Below are the code and all the weights of a small trained network. Each question names an input and a class and asks about switching units off, where a switched-off unit gives its printed mean instead of its output.

import numpy as np


def w(rows, s, z=0):
    codes = np.array(rows[::2]) - 128.0
    scale = np.full(codes.shape[1], s)
    scale[-1] = z or s
    return codes * scale


def norm(h):
    return h / np.sqrt((h * h).mean(-1, keepdims=True) + 1e-5)


def f(y):
    return y / 2 * (1 + np.tanh(0.7978845608 * (y + 0.044715 * y**3)))


def log_softmax(a):
    a = a - a.max(-1, keepdims=True)
    return a - np.log(np.exp(a).sum(-1, keepdims=True))


def net(x, mask):
    res = np.array(x, float).reshape(1, 8) / 4 @ E
    u = 0
    for l in range(4):
        y = f(norm(res) @ A[l][:, :-1].T + A[l][:, -1])
        res = res + np.where(mask[u : u + 6], y, B[l][:, -1]) @ B[l][:, :-1]
        u += 6
    return log_softmax(norm(res)[-1] @ U[:, :-1].T + U[:, -1])


A, B = {}, {}
E = w([
[151,119,1,181],'x0',
[57,147,174,154],'x1',
[138,98,72,159],'x2',
[80,177,74,163],'x3',
[155,183,182,68],'x4',
[166,220,151,174],'x5',
[134,165,52,45],'x6',
[23,127,73,161],'x7',
],0.0058)
A[0] = w([
[105,69,151,68,90],'0.n0',
[71,158,255,143,196],'0.n1',
[126,58,252,158,125],'0.n2',
[212,232,180,159,255],'0.n3',
[136,9,35,186,173],'0.n4',
[151,71,170,83,135],'0.n5',
],0.0084,0.0018)
B[0] = w([
[63,23,86,119,155],'0.n0',
[183,164,253,104,238],'0.n1',
[101,168,247,136,224],'0.n2',
[184,135,158,134,217],'0.n3',
[168,167,227,96,254],'0.n4',
[64,13,56,233,169],'0.n5',
],0.0066,0.005)
A[1] = w([
[147,143,190,107,55],'1.n0',
[161,77,101,94,34],'1.n1',
[71,79,255,116,56],'1.n2',
[107,103,114,102,2],'1.n3',
[85,126,172,56,107],'1.n4',
[189,122,152,84,108],'1.n5',
],0.0083,0.0012)
B[1] = w([
[149,238,61,13,174],'1.n0',
[158,155,81,53,136],'1.n1',
[40,186,221,56,255],'1.n2',
[59,91,230,81,117],'1.n3',
[3,67,17,127,163],'1.n4',
[132,38,75,32,169],'1.n5',
],0.0051,0.0057)
A[2] = w([
[44,117,100,159,160],'2.n0',
[106,129,182,27,11],'2.n1',
[125,142,174,100,10],'2.n2',
[102,156,156,237,104],'2.n3',
[163,32,208,135,26],'2.n4',
[1,247,108,48,179],'2.n5',
],0.0057,0.0013)
B[2] = w([
[67,185,77,196,141],'2.n0',
[74,71,69,123,200],'2.n1',
[55,121,128,103,145],'2.n2',
[108,254,93,179,150],'2.n3',
[68,136,206,131,167],'2.n4',
[118,158,114,178,251],'2.n5',
],0.0061,0.0029)
A[3] = w([
[68,4,158,200,57],'3.n0',
[110,158,66,25,152],'3.n1',
[71,166,76,121,63],'3.n2',
[105,97,184,86,153],'3.n3',
[128,2,208,110,87],'3.n4',
[39,83,132,66,6],'3.n5',
],0.0079,0.0024)
B[3] = w([
[109,184,112,206,168],'3.n0',
[214,86,51,222,205],'3.n1',
[133,215,25,100,139],'3.n2',
[44,101,52,3,244],'3.n3',
[98,137,176,239,251],'3.n4',
[132,27,58,67,190],'3.n5',
],0.0051,0.0028)
U = w([
[127,170,94,148,210],'0',
[144,123,91,97,110],'1',
[128,98,90,95,1],'2',
[98,142,167,114,93],'3',
[173,172,176,88,213],'4',
[247,136,89,108,192],'5',
],0.016,0.0035)

Each question gives the input, the list of numbers given to net, and the class t.
The units are the neurons (one row each of A and B). Each row of codes is followed by its name. A weight is (code - 128) times the scale printed after its matrix; where a second scale follows, it is the last column's (A, B and U).
mask holds one flag per neuron, layer by layer. A switched-off neuron (its flag False) gives its mean, the last column of its row in B, instead of its output. The means were averaged over made-up inputs and are rounded, as every weight is.
A unit's drop is (log p(t) with every unit on - log p(t) with that unit switched off) / (log p(t) with every unit on - log p(t) with every unit switched off).
The circuit of an input: a set's keep is (log p(t) with only the set's units on - log p(t) with every unit switched off) / (log p(t) with every unit on - log p(t) with every unit switched off). Starting from the 12 units with the biggest drops (on a tie, the unit counted first), units are removed one at a time, each time the one whose removal leaves the highest keep (on an exact tie, the one counted first), for as long as the keep stays at least 0.8.
units of the circuit, in order: the units of the circuit, biggest drop first
k most important neurons: the k neurons with the biggest drops, biggest first
k most important neurons of layer l: the k neurons of layer l with the biggest drops, biggest first
drop of u: that unit's drop, to one decimal
input [1,0,-6,3,6,-7,6,-7], class 5: units of the circuit, in order -> (3.n1; 0.n2)
input [-1,6,-7,4,-8,0,6,-5], class 0: 3 most important neurons -> (2.n5; 0.n4; 0.n2)
input [6,5,-2,-3,-1,5,6,1], class 5: most important neuron -> (1.n2)
input [8,7,2,8,8,7,2,-5], class 5: units of the circuit, in order -> (1.n2; 0.n3; 0.n2)
input [7,2,3,-3,-6,-5,-3,-6], class 3: 2 most important neurons -> (0.n4; 2.n4)
input [-1,-6,-4,-5,6,-3,-7,-2], class 3: 3 most important neurons of layer 0 -> (0.n5; 0.n4; 0.n0)
input [7,4,8,1,6,-5,7,4], class 5: 2 most important neurons of layer 1 -> (1.n2; 1.n4)
input [-7,-4,6,-7,7,-2,1,6], class 2: 2 most important neurons of layer 3 -> (3.n5; 3.n3)
input [5,-8,3,3,-6,-4,6,6], class 5: 2 most important neurons of layer 0 -> (0.n4; 0.n5)
input [7,4,7,-1,4,8,-7,-3], class 5: 2 most important neurons of layer 0 -> (0.n2; 0.n3)
input [-3,2,5,7,1,-5,6,-8], class 5: 2 most important neurons of layer 3 -> (3.n1; 3.n3)
input [-7,-5,3,-8,6,-6,3,8], class 2: drop of 0.n4 -> 0.1
input [2,-8,4,8,-1,3,-1,1], class 5: drop of 1.n2 -> 0.2
input [3,4,4,0,8,-4,2,5], class 0: most important neuron of layer 0 -> (0.n1)
input [0,2,-5,2,3,-2,5,1], class 1: drop of 0.n4 -> -0.1
input [-7,0,-3,8,2,-2,8,3], class 1: drop of 3.n4 -> 0.1
